In the rows, 128 means zero.
Here are made-up objects, facts about them, and rows of numbers that follow some of those facts. Name the object behind each unnamed row.

How the objects are related:
γ: points at; φ: refers to; ξ: belongs to class
<2> | γ <192> | ξ b
<785> | γ <667> | ξ b
<733> | γ <1258> | ξ b
<534> | γ <415> | φ <1324>, <906>, <368> | ξ c
<849> | γ <1015> | ξ a
<1125> | γ <242> | φ <1324>, <627> | ξ a
<768> | γ <59> | φ <1324>, <1284>, <41> | ξ c
<415> | ξ a
<814> | φ <229> | ξ e
<950> | ξ a
<1168> | φ <1338> | ξ e
<582> | ξ a
<13> | ξ a
<78> | γ <1310> | φ <906>, <804> | ξ b
<196> | γ <1125> | φ <78>, <1284>, <745> | ξ a
<379> | γ <1178> | φ <1338> | ξ a
<1079> | γ <881> | φ <1338> | ξ c
<627> | γ <549> | φ <842> | ξ e
<103> | γ <410> | ξ b
<328> | γ <55> | φ <752> | ξ b
<68> | γ <609> | φ <906> | ξ a
<1163> | γ <583> | ξ a
<1267> | γ <80> | ξ e
<253> | γ <229> | φ <534>, <881> | ξ a
<497> | ξ b
<833> | ξ a
<1057> | ξ a
<414> | γ <950> | ξ a
<399> | ξ d
<1137> | γ <1273> | φ <906>, <388> | ξ e
<270> | γ <828> | ξ a
<513> | γ <324> | ξ a
<24> | γ <917> | φ <534>, <41>, <906>, <804> | ξ a
<55> | γ <253> | ξ d
<889> | φ <1334> | ξ d
<633> | γ <137> | φ <53> | ξ d
<1178> | γ <803> | ξ d
<906> | φ <1284> | ξ e
<1284> | ξ a
<549> | γ <760> | φ <379>, <745> | ξ a
<956> | γ <686> | ξ c
<499> | γ <374> | ξ a
<59> | γ <103> | φ <760> | ξ c
<229> | φ <1284>, <906> | ξ b
<959> | φ <229>, <929> | ξ e
<836> | γ <733> | φ <1284>, <906> | ξ a
<281> | γ <677> | ξ a
<714> | γ <513> | ξ c
<1349> | φ <1284>, <760> | ξ a
<296> | γ <1324> | φ <989>, <906> | ξ a
<48> | φ <1284> | ξ a
<759> | γ <1334> | φ <1284>, <24> | ξ c
<324> | γ <929> | ξ b
<218> | γ <841> | φ <1338>, <388> | ξ b
<828> | ξ a
<1120> | γ <281> | φ <218>, <804> | ξ b
<1258> | ξ e
<1050> | γ <1160> | ξ c
<989> | ξ c
<1015> | φ <752>, <906> | ξ e
<1198> | γ <833> | ξ c
<760> | φ <534>, <1284>, <368> | ξ d
<283> | γ <467> | ξ a
<917> | γ <836> | φ <1284> | ξ e
<1160> | γ <78> | ξ c
<944> | φ <41> | ξ a
<686> | γ <668> | ξ b
<41> | φ <1284> | ξ a
<470> | γ <71> | φ <1284>, <41> | ξ a
<1301> | γ <368> | φ <929> | ξ a
<177> | ξ e
<374> | φ <917> | ξ d
<71> | γ <569> | φ <752>, <415> | ξ a
<734> | γ <379> | ξ a
<554> | γ <470> | ξ b
<997> | γ <591> | ξ e
<288> | γ <714> | ξ e
<605> | γ <1198> | ξ e
<804> | φ <229> | ξ a
<1324> | γ <582> | φ <1284> | ξ a
<137> | ξ a
<752> | γ <218> | φ <229>, <1284> | ξ d
<1092> | γ <399> | φ <989> | ξ a
<711> | γ <752> | φ <368> | ξ d
<478> | γ <1026> | ξ d
<1310> | γ <1092> | ξ c
<929> | φ <989>, <1324> | ξ a
<388> | γ <997> | φ <1284>, <906> | ξ e
<1136> | ξ d
<667> | γ <196> | ξ b
<1273> | γ <1267> | φ <752>, <906> | ξ a
<1334> | γ <13> | φ <1284> | ξ e
<841> | ξ e
<842> | φ <1284> | ξ a
<467> | φ <345>, <989> | ξ c
<354> | γ <1284> | ξ a
<192> | φ <950> | ξ a
<591> | γ <328> | ξ c
<294> | γ <354> | ξ b
<368> | φ <1284>, <906> | ξ d
<613> | γ <68> | φ <1284>, <549> | ξ e
<581> | φ <379>, <288>, <1284>, <470> | ξ b
<668> | φ <534>, <881>, <41>, <906> | ξ d
<1255> | γ <1265> | φ <929>, <368> | ξ a
<1130> | φ <1324>, <467> | ξ b
<1167> | ξ c
<80> | γ <1079> | ξ e
<98> | γ <1168> | φ <959>, <929> | ξ a
<1026> | γ <581> | ξ d
<931> | γ <613> | ξ e
<745> | φ <1324>, <1284> | ξ b
<609> | γ <478> | ξ d
<583> | γ <785> | ξ e
<345> | φ <1284> | ξ c
<242> | ξ a
<803> | γ <745> | φ <677> | ξ c
<53> | ξ d
<1290> | φ <906> | ξ b
<1338> | γ <956> | φ <906> | ξ e
<677> | γ <296> | φ <1284> | ξ c
<1265> | γ <633> | ξ e
<410> | ξ c
<471> | γ <605> | φ <828> | ξ a
<881> | γ <627> | ξ b
<569> | φ <768> | ξ e

Some objects and their rows:
<354>: [154 104 122 128 156 135  97 156 147 123 122 133 114 115 153 151 117 126
 130 112 122 106 142 128 110 137 144 103  87 107 139 119 127 148]
<1120>: [187 176 107 160 118 112  75  93 103 181 118 134 123 110  98 110 141  75
 110 163 111 158 120  85 161 122 147 131  98 104 127 126 122  79]
<677>: [122 143 139 167  91  58 134  68 144  91 143 155 133 142  81 144 154 117
 115 162 129 131 138  93 116 160 148 153 143  67 143 136 127 130]
<1092>: [130  92 122 165 113 167 105 156 101 123 115 133 130 100 171 123 136 149
 118 141 136 100 113 106 103 116 144 138 123 112 117 100 105 123]
<534>: [138 176 103 116  57  93 141  51 105 138 162 107 113 154  35 107 153 118
 130 178  95 183  96  89 136 162 131 190 170  44 162 139  87 122]
<283>: [159  93  99 115 133 150  92 134 143 154 105 153 103 111 168 130 119 118
 139 127 106  98 111 106 125 116 178 131  86 128 137 125 124 137]
<997>: [143 140 139 117 135 116 120 130 150 115 132 121 127 117 128 135 113 124
 137 111 119 122 140 130 119 126 123 121 106 106 127 131 122 144]
<1265>: [ 96 131 129 109 111 136 141 119 130 123 110 128 128 126 136 113 128 145
 147 109 102 148 112 130 138 114 111 131 127 133 122 133 128 129]
<1160>: [115 119 148 156  97 105 141  64 168  76 105 162 135 120 115 137 127 134
 150 117  99 135 148 102 122 125 153 131 128 101 136 146 118 120]
<414>: [199 141  90  37 173 139 101 152 149 181 193  24  80 150  74 129  81 109
 134 114 137 158 122 188 125 167 148 125 118  85 141 149  69 184]
<569>: [ 77 105 156 151 153 126 175 141 141 105 129 111 162 143 145 133 119 155
 116 108 157 120 140 174 115 112 119 123 154 178  90 131 163 131]
<1349>: [118 104 120 143 150 116 118 153 109 143 127 113 111 148 130 128 137 137
 112 148 152 111 111 133 119 131 140 128 131 128 115 100 149 130]
<177>: [129 132 136 110 128 131 128 120 145 113 121 123 124 118 134 127 119 131
 135 114 121 127 132 126 127 120 125 118 119 116 124 140 123 138]
<582>: [130 139 146 149 143 125 100 182 101  77 113 126 117 128 128 140 160 134
 121 108 126 105 140  90  94 139  69  89  89  74 141 107 116 137]
<467>: [ 98 116 179 204 111 108 159  93 145  53 132 150 179 107 125 152 125 146
 124 128 137 118 168 128  90 133 141 144 165 108 125 137 128 116]
<229>: [131 183 158 151 142 105 129 157  98 120 149 151 158  98 109 157 133 108
 117 133 149 107 164 133 136 136  54 116 142 146 128 137 142 101]
<889>: [142 124 133 148 134 110 129 118 133 135 128 127 117 133 112 111 148 122
 124 138 158 136 115 125 137 135 142 119 139 149 120 129 152 130]
<1258>: [120 141 157 143 141 120 124 147 143  78 127 130 148 119 134 139 126 143
 125 102 128 114 161 134 104 126  90 105 109 110 133 133 131 133]
<345>: [115 123 147 151 113  94 172  70 144 106 156 139 154 139 106 138 121 136
 125 147 132 133 137 137 119 146 152 160 176 107 140 151 129 131]
<497>: [144 149 138 131 138 133 110 129 119 145 126 130 146  98 129 114 121 101
 139  99 119 133 125 122 144 122 104 113 110 155 114 161 126 119]

Which object is each row?
No name comes twice in this set of rows, the named rows included.
[ 84 116 145 106 130 122 179  77 184 100 141 115 145 138 110 143  92 141
 152  94 111 150 149 175 130 127 153 145 166 151 121 164 114 136] | <1198>
[151 157 130 143 148 102 102 134 122 169 148 136 118  90  96 136 126  92
 115 130 138 124 136 130 150 137 111 120 140 141 102 137 151  93] | <328>
[109 120 130 126 113 107 147 120 116 137 139 124 133 143 123 121 138 141
 120 137 132 127 112 125 127 122 128 144 138 115 126 134 136 146] | <627>
[ 80  93 102 101 160 158 139 166 149 157 116 134  95 122 141 152  97 145
 123 103 136 111 118 183 142 117 137 120 163 167  90 101 170 116] | <71>
[200  93  99 131 158 123  65 141 162 142 113 158  91  92 166 149 105  93
 128 120 123  87 142 106 112 133 190 118  59  95 152 123 115 137] | <270>
[161 135 144 151 145 126 106 128 140 140 114 161 151  81 153 128 115 102
 136 100 122 115 146 113 146 114 128 109  99 162 111 157 135 115] | <103>
[119 128 147 142  85 131 179  70 137  81 163 141 159  98 133 155 106 142
 137 148 114 129 145 132 113 144 135 177 181 104 164 158  74 134] | <989>
[143 168 133 117 120 127 135 124  96 151 142 147 157 122 134 124 129 103
 131 141 121 131 132 119 156 117  84 142 126 166 141 163 122 115] | <881>
[105  95 146 112 178 154 131 179 149  99 119 104 129 137 157 143 104 156
 123  80 143 115 145 176 114 124 114  83 121 153 110 119 139 147] | <192>
[122 120 117 122 127 131 125 154 105 136 124 110 126 177 137 112 143 145
 113 143 140 129 119 131 110 119 122 128 114 130 133 114 133 131] | <549>
[153 155  83  97 108 135 136  96 137 153 147 148 136 147 146 140 101 104
 132 170 114 142 135 135 143 122 165 160 109 143 169 134 114 116] | <1338>
[192 136 115 132 142 120  87  99 149 175 125 146 129  81 143 126 109  79
 133 116 113 124 143 116 150 122 166 120  92 138 123 161 123 119] | <294>
[133 156 166 150 137 103 128 148 115  98 145 100 131 139  69 117 166 129
 119 132 166 145 137 127 113 149  85 102 140 115 123 124 140 139] | <374>
[134 136 135 107 157 105 157 193  94  85 170 180 145 145 168 176 139 126
 120 147 169  46 170 127  92 154  72 140 129 135 188 141 147 172] | <1284>
[120 138 168 166 128 134 125 148 130  69  90 155 142 109 136 121 158 135
 143 100 145 123 147 108 119 132  88  81 113 140 129 121 135 127] | <399>

The same objects again, as new rows of numbers:
Some objects and their rows:
<752>: [119 128 117 117  80 128 122 139 149 118 138 127 127 116]
<415>: [138 111 120 130 117 149 104 148 137 120 127 123 139 142]
<288>: [110 138 132 157 125 105 123 137 133 160  93 127 133 113]
<760>: [115 160 148   8  99 141 115  95 125 104 131  73 166 159]
<388>: [102 139 128 177 116 106 120 136 131 175 117 121 119 116]
<734>: [145 134 120 150 128 128 139 116 119 147 105 130 126 115]
<242>: [162 127 132 159 129 130 106 146 114 127 158 127 127 149]
<253>: [124 142 124 145 149 137 151 149 132 119 127 129 120 133]
<41>: [126 128 130 132 109 123 123 148 135 128 101 125 113 147]
<956>: [145 105 118  99 143 123 139 117 113 136 139 145 115 140]
<354>: [147 128 128 144 136 133 127 128 122 127 120 128 133 125]
<581>: [112 133 117 120 148 135 133 144 156  91 162 134 118 136]
<1160>: [143 107 115 102 144 121 139 118 115 137 136 149 113 139]
<467>: [115 105 124  98 139 138 132 132  93 110 154 142 109 153]
<881>: [123 135 158  31 117 107 123  73 119 107 100  74 149 143]
<374>: [126 143 131 112 105 134 123 142 149 102 163 137 130 134]
<1026>: [144 140 117 120 113 124 136 133 138 104 140 146 143 105]
<1015>: [102 129 134 146 140 143 107 155 142 133 146 118 150 135]
<605>: [131 135 138 151 145 120 112 136 125 142 119 132 157 118]
<931>: [131 139 129 177 131 107 113 120 116 174 118 133 137 107]

Rows to name:
No name comes twice in this set of rows, the named rows included.
[115 128 125 111 127 118 111 140 141  94 145 132 114 144] | <745>
[123 113 121  98 142 129 148 122 124 139 144 142  99 148] | <59>
[113 136 120 159 124 152 135 114 104 137 118 126 116 113] | <98>
[106 144 136 168 135 123 114 144 137 158 138 127 125 131] | <613>
[112 128 106 140 127 116 142 104 141 137 140 122 112 105] | <1120>
[113 109 122  93 127 126 138 125 121 132 133 143  98 153] | <345>
[121 150 134 116 120 133 141 144 145 100 178 127 127 133] | <668>
[122 127 129 138 107 124 123 150 122 121 103 131 109 144] | <1324>
[105 136 124 128 128 130 125 115 121 103 144 135 112 123] | <1130>
[110 138 124 156 123 143 143 121 109 136 113 126 109 118] | <1255>
[150 103 123  95 149 127 132 129 116 121 153 144 121 149] | <410>
[111 101 198 102 113 178 142  75 152 116 112  85 142 129] | <1273>
[115 102 161  26 132 143 155  69 120 132 125  81 136 153] | <1079>
[145 146 124 120 114 127 135 123 136 118 150 139 140 108] | <633>

